Below are the code and all the weights of a small trained network. Each question names an input and a target symbol and asks about switching units off, where a switched-off unit gives its printed mean instead of its output.

import numpy as np


def w(rows, s, z=0):
    codes = np.array(rows[::2]) - 128.0
    scale = np.full(codes.shape[1], s)
    scale[-1] = z or s
    return codes * scale


def f(y):
    return np.maximum(y, 0)


def softmax(a):
    e = np.exp(a - a.max(-1, keepdims=True))
    return e / e.sum(-1, keepdims=True)


def log_softmax(a):
    a = a - a.max(-1, keepdims=True)
    return a - np.log(np.exp(a).sum(-1, keepdims=True))


def net(x, mask):
    ids = ['αβγδεζθξπσφψ'.index(c) for c in x.split()]
    T = len(ids)
    res = E[ids] + P[:T]
    q, k, v = (res @ M[0].T for M in (Q, K, V))
    z = softmax(np.where(np.tri(T) > 0, q @ k.T / 4**0.5, -1e9)) @ v
    res = res + np.where(mask[0], z, O[0][:, -1]) @ O[0][:, :-1]
    y = f(res @ A[0][:, :-1].T + A[0][:, -1])
    res = res + np.where(mask[1:17], y, B[0][:, -1]) @ B[0][:, :-1]
    return log_softmax(res[-1] @ U[:, :-1].T + U[:, -1])


Q, K, V, O, A, B = {}, {}, {}, {}, {}, {}
E = w([
[6,162,88],'α',
[68,217,193],'β',
[131,79,120],'γ',
[154,117,132],'δ',
[122,121,113],'ε',
[53,161,140],'ζ',
[141,74,127],'θ',
[114,98,106],'ξ',
[120,119,145],'π',
[90,110,135],'σ',
[94,70,101],'φ',
[201,191,240],'ψ',
],0.012)
P = w([
[185,120,69],'0',
[157,137,207],'1',
[76,114,152],'2',
[158,167,60],'3',
[162,134,237],'4',
[63,116,162],'5',
[160,181,55],'6',
[159,132,247],'7',
],0.013)
Q[0] = w([
[120,159,151],'H1',
[117,163,9],'H1',
[147,146,166],'H1',
[179,177,104],'H1',
],0.014)
K[0] = w([
[146,126,116],'H1',
[20,254,138],'H1',
[135,53,51],'H1',
[93,172,68],'H1',
],0.0097)
V[0] = w([
[234,159,222],'H1',
[134,193,78],'H1',
[94,247,142],'H1',
[114,35,71],'H1',
],0.012)
O[0] = w([
[177,163,178,247],'H1',
[122,153,101,93],'H1',
[60,206,120,8],'H1',
[139,2,85,168],'H1',
],0.012,0.0016)
A[0] = w([
[129,56,79,116],'N1',
[136,132,119,92],'N2',
[217,123,152,112],'N3',
[163,193,182,2],'N4',
[152,99,202,134],'N5',
[38,137,175,162],'N6',
[208,195,167,190],'N7',
[209,154,69,100],'N8',
[177,166,155,205],'N9',
[5,79,167,161],'N10',
[83,124,41,102],'N11',
[56,95,78,82],'N12',
[10,83,98,102],'N13',
[55,188,197,138],'N14',
[109,148,2,77],'N15',
[185,63,70,132],'N16',
],0.0092,0.005)
B[0] = w([
[94,119,164,207],'N1',
[97,118,107,128],'N2',
[118,104,92,217],'N3',
[90,90,116,188],'N4',
[40,192,97,240],'N5',
[185,55,62,203],'N6',
[131,148,68,254],'N7',
[255,116,102,159],'N8',
[137,181,55,226],'N9',
[191,127,159,196],'N10',
[120,148,226,176],'N11',
[184,181,188,164],'N12',
[170,128,155,178],'N13',
[120,69,85,242],'N14',
[83,194,186,187],'N15',
[106,79,209,230],'N16',
],0.0073)
U = w([
[69,168,139,255],'α',
[38,160,21,64],'β',
[135,67,58,84],'γ',
[24,83,155,102],'δ',
[58,201,197,120],'ε',
[123,87,72,134],'ζ',
[143,126,124,196],'θ',
[105,96,158,89],'ξ',
[242,114,76,119],'π',
[119,105,188,42],'σ',
[128,79,76,117],'φ',
[255,181,92,190],'ψ',
],0.0084,0.0049)

Each question gives the input, a string of symbols that net reads in full, and the target symbol t.
The units are the heads (4 rows each of Q, K, V and O) and the neurons (one row each of A and B). Each row of codes is followed by its name. A weight is (code - 128) times the scale printed after its matrix; where a second scale follows, it is the last column's (O, A, B and U).
mask holds one flag per unit, heads first, then neurons. A switched-off unit (its flag False) gives its mean, the last column of its rows in O or B, instead of its output. The means were averaged over made-up inputs and are rounded, as every weight is.
A unit's drop is (log p(t) with every unit on - log p(t) with that unit switched off) / (log p(t) with every unit on - log p(t) with every unit switched off).
The circuit of an input: a set's keep is (log p(t) with only the set's units on - log p(t) with every unit switched off) / (log p(t) with every unit on - log p(t) with every unit switched off). Starting from the 12 units with the biggest drops (on a tie, the unit counted first), units are removed one at a time, each time the one whose removal leaves the highest keep (on an exact tie, the one counted first), for as long as the keep stays at least 0.8.
units of the circuit, in order: the units of the circuit, biggest drop first
top k neurons: the k neurons with the biggest drops, biggest first
drop of u: that unit's drop, to one decimal
input ψ ζ β ξ, target β: units of the circuit, in order => [H1; N14]
input α ξ α σ, target ε: units of the circuit, in order => [H1; N15; N11; N12]
input π δ σ φ γ ψ α, target ε: units of the circuit, in order => [H1; N15; N11]
input θ σ ψ ε, target ψ: units of the circuit, in order => [H1; N8]
input δ ψ β σ, target β: units of the circuit, in order => [H1; N14; N16]
input ε σ ψ φ σ ξ φ, target ψ: units of the circuit, in order => [H1; N5; N8]
input δ β φ δ, target β: top neuron => [N4]
input ψ π δ β β φ γ, target β: units of the circuit, in order => [H1; N14; N7]
input ξ θ ε ε ψ ζ, target β: top 3 neurons => [N14; N7; N9]
input ζ ψ ζ, target β: drop of N7 => 0.2
input δ θ ψ β φ π π, target β: drop of H1 => 1.4
input π δ α δ, target ε: drop of N12 => 0.1
input δ α ξ φ, target ε: drop of N15 => 0.2
input φ γ ψ, target δ: top neuron => [N16]
